Here is a tiny trained network, its code and every weight. The questions are about switching its units off for an input and a target symbol, where a switched-off unit gives its printed mean instead of its output.

import numpy as np


def w(rows, s, z=0):
    codes = np.array(rows[::2]) - 128.0
    scale = np.full(codes.shape[1], s)
    scale[-1] = z or s
    return codes * scale


def norm(h):
    return h / np.sqrt((h * h).mean(-1, keepdims=True) + 1e-5)


def f(y):
    return np.maximum(y, 0)


def softmax(a):
    e = np.exp(a - a.max(-1, keepdims=True))
    return e / e.sum(-1, keepdims=True)


def log_softmax(a):
    a = a - a.max(-1, keepdims=True)
    return a - np.log(np.exp(a).sum(-1, keepdims=True))


def net(x, mask):
    ids = ['αβγδεζηθλπστφψω'.index(c) for c in x.split()]
    T = len(ids)
    res = E[ids] + P[:T]
    r = norm(res)
    for j in range(2):
        rows = slice(2 * j, 2 * j + 2)
        q, k, v = (r @ M[0][rows].T for M in (Q, K, V))
        z = softmax(np.where(np.tri(T) > 0, q @ k.T / 2**0.5, -1e9)) @ v
        o = O[0][rows]
        res = res + np.where(mask[j], z, o[:, -1]) @ o[:, :-1]
    y = f(norm(res) @ A[0][:, :-1].T + A[0][:, -1])
    res = res + np.where(mask[2:10], y, B[0][:, -1]) @ B[0][:, :-1]
    return log_softmax(norm(res)[-1] @ U[:, :-1].T + U[:, -1])


Q, K, V, O, A, B = {}, {}, {}, {}, {}, {}
E = w([
[213,128,172,134,108],'α',
[155,120,101,212,201],'β',
[218,129,168,136,106],'γ',
[164,40,54,195,50],'δ',
[186,167,117,145,171],'ε',
[154,86,3,93,126],'ζ',
[208,151,126,154,165],'η',
[163,131,183,147,112],'θ',
[80,194,119,117,108],'λ',
[112,118,192,98,196],'π',
[170,152,165,128,135],'σ',
[108,146,108,185,186],'τ',
[215,124,112,199,180],'φ',
[145,161,106,242,193],'ψ',
[201,149,110,165,166],'ω',
],0.014)
P = w([
[254,170,98,134,107],'0',
[234,162,115,139,106],'1',
[216,156,120,137,107],'2',
[199,156,126,131,107],'3',
[189,150,130,135,108],'4',
[176,138,137,133,107],'5',
[161,145,129,143,111],'6',
[147,143,138,148,117],'7',
[127,140,135,159,121],'8',
[112,134,152,163,113],'9',
[110,139,150,179,118],'10',
],0.011)
Q[0] = w([
[187,237,160,255,47],'h0',
[161,203,192,202,155],'h0',
[92,147,87,8,91],'h1',
[188,203,111,192,117],'h1',
],0.0088)
K[0] = w([
[43,161,178,114,125],'h0',
[3,150,167,79,171],'h0',
[238,161,145,141,154],'h1',
[92,141,53,150,40],'h1',
],0.012)
V[0] = w([
[124,3,183,138,163],'h0',
[128,137,141,90,212],'h0',
[96,74,143,167,54],'h1',
[100,172,200,107,164],'h1',
],0.011)
O[0] = w([
[201,90,230,140,220,63],'h0',
[72,10,208,111,176,254],'h0',
[202,105,146,229,2,19],'h1',
[123,236,248,127,116,55],'h1',
],0.0063,0.0047)
A[0] = w([
[164,180,129,110,41,250],'n0',
[49,248,125,197,86,211],'n1',
[126,72,142,184,105,240],'n2',
[132,133,176,147,97,73],'n3',
[205,111,205,172,187,152],'n4',
[115,85,172,98,101,66],'n5',
[157,109,85,186,12,186],'n6',
[131,60,218,71,239,116],'n7',
],0.011,0.0024)
B[0] = w([
[71,47,204,40,169,165],'n0',
[2,109,124,29,74,168],'n1',
[42,27,34,71,78,161],'n2',
[117,165,86,122,204,133],'n3',
[46,55,157,93,185,220],'n4',
[103,139,168,228,230,142],'n5',
[83,66,136,160,21,179],'n6',
[7,45,19,133,174,253],'n7',
],0.0052,0.013)
U = w([
[117,177,188,229,183,168],'α',
[146,189,124,88,169,39],'β',
[193,100,225,91,121,81],'γ',
[22,214,156,89,38,108],'δ',
[170,167,131,129,155,72],'ε',
[183,118,213,123,115,95],'ζ',
[191,133,122,180,180,59],'η',
[138,18,123,235,32,3],'θ',
[144,180,185,6,172,19],'λ',
[56,34,165,135,255,57],'π',
[98,40,15,27,137,248],'σ',
[84,243,90,244,155,90],'τ',
[193,171,121,86,194,48],'φ',
[98,133,249,146,126,231],'ψ',
[61,111,133,124,144,243],'ω',
],0.0086,0.0052)

Each question gives the input, a string of symbols that net reads in full, and the target symbol t.
The units are the heads (2 rows each of Q, K, V and O) and the neurons (one row each of A and B). Each row of codes is followed by its name. A weight is (code - 128) times the scale printed after its matrix; where a second scale follows, it is the last column's (O, A, B and U).
mask holds one flag per unit, heads first, then neurons. A switched-off unit (its flag False) gives its mean, the last column of its rows in O or B, instead of its output. The means were averaged over made-up inputs and are rounded, as every weight is.
A unit's drop is (log p(t) with every unit on - log p(t) with that unit switched off) / (log p(t) with every unit on - log p(t) with every unit switched off).
The circuit of an input: a set's keep is (log p(t) with only the set's units on - log p(t) with every unit switched off) / (log p(t) with every unit on - log p(t) with every unit switched off). Starting from all 10 units, units are removed one at a time, each time the one whose removal leaves the highest keep (on an exact tie, the one counted first), for as long as the keep stays at least 0.8.
circuit, biggest first: the units of the circuit, biggest drop first
unit that matters most: the unit with the biggest drop
top k neurons: the k neurons with the biggest drops, biggest first
heads that matter: for each layer, one digit per head in row order, 1 if its drop is at least 0.15 and else 0, layers parted by /
drop of u: that unit's drop, to one decimal
input π σ π ω γ δ π λ, target δ: circuit, biggest first -> [n7 h0]
input π π η λ σ ε, target δ: circuit, biggest first -> [h0 n7 h1]
input β ψ λ ε ψ, target δ: unit that matters most -> h0
input π α γ ψ β ψ ζ δ η σ, target θ: circuit, biggest first -> [h1 n7]
input σ ψ ψ, target τ: heads that matter -> 11
input σ σ ζ λ φ α ε σ π λ η, target δ: circuit, biggest first -> [h0 n7 h1]
input π η ζ θ η ζ θ φ λ τ, target δ: heads that matter -> 10
input α α ψ η γ η λ δ, target θ: heads that matter -> 01
input ψ γ λ ψ π θ η λ φ τ φ, target δ: circuit, biggest first -> [h0 h1 n7]
input θ π π α, target π: heads that matter -> 10
input γ α ε λ θ, target δ: circuit, biggest first -> [h0 n7]
input η ζ δ ψ, target θ: top 2 neurons -> [n7 n6]
input θ δ α ψ σ, target θ: top 2 neurons -> [n6 n7]
input ψ π γ β λ ψ σ, target δ: top neuron -> [n7]
input α ω β τ ζ σ π θ λ π λ, target δ: top 2 neurons -> [n7 n4]
input π ω δ γ θ ω γ, target θ: top 3 neurons -> [n7 n6 n1]
input λ π σ λ ω ε ψ, target δ: top 2 neurons -> [n7 n1]
input θ δ ψ λ ψ α σ, target δ: drop of n7 -> 0.2
input γ π η π σ σ λ ψ σ γ, target δ: drop of n7 -> 0.1
input ψ ψ ψ ε δ η η γ, target θ: drop of n6 -> 0.1
